Below is a small trained network, with its code and all its weights. Each question gives an input and a class and asks what happens when units are switched off, that is, made to give their printed mean instead of their output.

import numpy as np


def w(rows, s, z=0):
    codes = np.array(rows[::2]) - 128.0
    scale = np.full(codes.shape[1], s)
    scale[-1] = z or s
    return codes * scale


def f(y):
    return y / 2 * (1 + np.tanh(0.7978845608 * (y + 0.044715 * y**3)))


def log_softmax(a):
    a = a - a.max(-1, keepdims=True)
    return a - np.log(np.exp(a).sum(-1, keepdims=True))


def net(x, mask):
    res = np.array(x, float).reshape(1, 8) / 4 @ E
    y = f(res @ A[0][:, :-1].T + A[0][:, -1])
    res = res + np.where(mask, y, B[0][:, -1]) @ B[0][:, :-1]
    return log_softmax(res[-1] @ U[:, :-1].T + U[:, -1])


A, B = {}, {}
E = w([
[201,52,105,60,70,96,101,102],'x0',
[128,130,139,137,120,129,130,109],'x1',
[109,109,131,75,188,185,12,139],'x2',
[127,132,132,131,122,130,121,121],'x3',
[125,123,121,128,129,128,124,131],'x4',
[90,73,162,109,221,33,150,58],'x5',
[123,217,138,86,81,2,57,184],'x6',
[121,121,125,127,129,128,127,132],'x7',
],0.0072)
A[0] = w([
[37,197,164,160,153,142,139,140,71],'neuron 1',
[93,84,197,90,206,81,135,98,92],'neuron 2',
[195,97,118,87,99,104,106,92,191],'neuron 3',
[195,85,109,44,93,104,121,114,5],'neuron 4',
[123,115,189,49,206,211,3,149,118],'neuron 5',
[39,196,177,160,178,145,146,167,35],'neuron 6',
[95,204,163,74,82,43,81,162,58],'neuron 7',
[160,160,100,130,60,221,104,201,72],'neuron 8',
],0.0068,0.0017)
B[0] = w([
[178,85,104,230,113,120,60,161,182],'neuron 1',
[87,183,83,93,153,101,121,74,212],'neuron 2',
[159,116,110,176,148,147,101,171,195],'neuron 3',
[199,73,80,194,142,122,71,130,184],'neuron 4',
[172,164,243,117,75,88,168,147,254],'neuron 5',
[166,65,82,174,103,117,37,133,189],'neuron 6',
[29,39,184,79,101,245,146,96,254],'neuron 7',
[65,186,61,64,148,31,105,1,234],'neuron 8',
],0.0083,0.005)
U = w([
[85,196,55,81,146,33,98,30,19],'0',
[59,45,153,101,101,255,150,109,65],'1',
[209,72,77,199,127,83,30,206,9],'2',
[135,146,126,117,126,104,149,156,253],'3',
[182,178,209,125,89,76,193,163,147],'4',
[129,155,120,109,143,123,145,166,220],'5',
[135,141,113,109,137,117,140,173,169],'6',
],0.0086,0.0037)

Each question gives the input, the list of numbers given to net, and the class t.
The units are the neurons (one row each of A and B). Each row of codes is followed by its name. A weight is (code - 128) times the scale printed after its matrix; where a second scale follows, it is the last column's (A, B and U).
mask holds one flag per neuron, in row order. A switched-off neuron (its flag False) gives its mean, the last column of its row in B, instead of its output. The means were averaged over made-up inputs and are rounded, as every weight is.
A unit's drop is (log p(t) with every unit on - log p(t) with that unit switched off) / (log p(t) with every unit on - log p(t) with every unit switched off).
The circuit of an input: a set's keep is (log p(t) with only the set's units on - log p(t) with every unit switched off) / (log p(t) with every unit on - log p(t) with every unit switched off). Starting from all 8 units, units are removed one at a time, each time the one whose removal leaves the highest keep (on an exact tie, the one counted first), for as long as the keep stays at least 0.8.
circuit, biggest first: the units of the circuit, biggest drop first
most important unit: the unit with the biggest drop
top k neurons: the k neurons with the biggest drops, biggest first
drop of u: that unit's drop, to one decimal
input [8,1,5,-3,-3,7,0,8], class 2: most important unit => neuron 4
input [-5,1,0,-3,3,-7,-4,6], class 0: top 2 neurons => neuron 8; neuron 7
input [-1,-3,1,3,5,-6,8,8], class 1: top 2 neurons => neuron 7; neuron 2
input [-1,-5,-4,5,-7,-6,-6,5], class 0: top 3 neurons => neuron 8; neuron 7; neuron 5
input [-7,5,-6,3,-8,6,5,0], class 2: top 3 neurons => neuron 1; neuron 6; neuron 8
input [7,1,1,7,-5,5,3,1], class 2: top 3 neurons => neuron 4; neuron 8; neuron 3
input [2,-1,7,-2,-3,-2,-3,1], class 4: top 2 neurons => neuron 5; neuron 7
input [-7,-4,6,-2,1,-4,0,3], class 2: top 4 neurons => neuron 6; neuron 1; neuron 7; neuron 2
input [5,-1,1,6,7,7,-7,-3], class 0: top 2 neurons => neuron 2; neuron 7
input [-1,7,-1,3,-2,4,7,3], class 1: top 2 neurons => neuron 7; neuron 8
input [-3,-4,7,-4,-7,5,-5,-1], class 4: top 3 neurons => neuron 5; neuron 7; neuron 8
input [6,-8,8,-1,-4,5,3,-7], class 4: top 4 neurons => neuron 5; neuron 8; neuron 6; neuron 1
input [-8,-6,-3,8,-8,7,3,0], class 2: top 2 neurons => neuron 1; neuron 6
input [-8,-6,4,1,5,2,-1,-6], class 2: top neuron => neuron 6
input [0,-4,5,-4,1,-7,8,-1], class 1: top 2 neurons => neuron 7; neuron 2
input [7,-5,8,2,6,5,-1,-4], class 4: top 4 neurons => neuron 5; neuron 6; neuron 1; neuron 8
input [-8,7,5,2,-8,-1,0,3], class 2: drop of neuron 5 => 0.0
input [3,1,2,-7,3,-4,7,-2], class 1: drop of neuron 7 => 1.0
input [-5,5,-2,-3,-1,4,0,2], class 2: drop of neuron 7 => 0.3
input [6,5,8,-6,-4,-1,5,-5], class 4: circuit, biggest first => neuron 5
input [-2,0,0,3,-5,-6,3,-2], class 0: drop of neuron 8 => 1.0
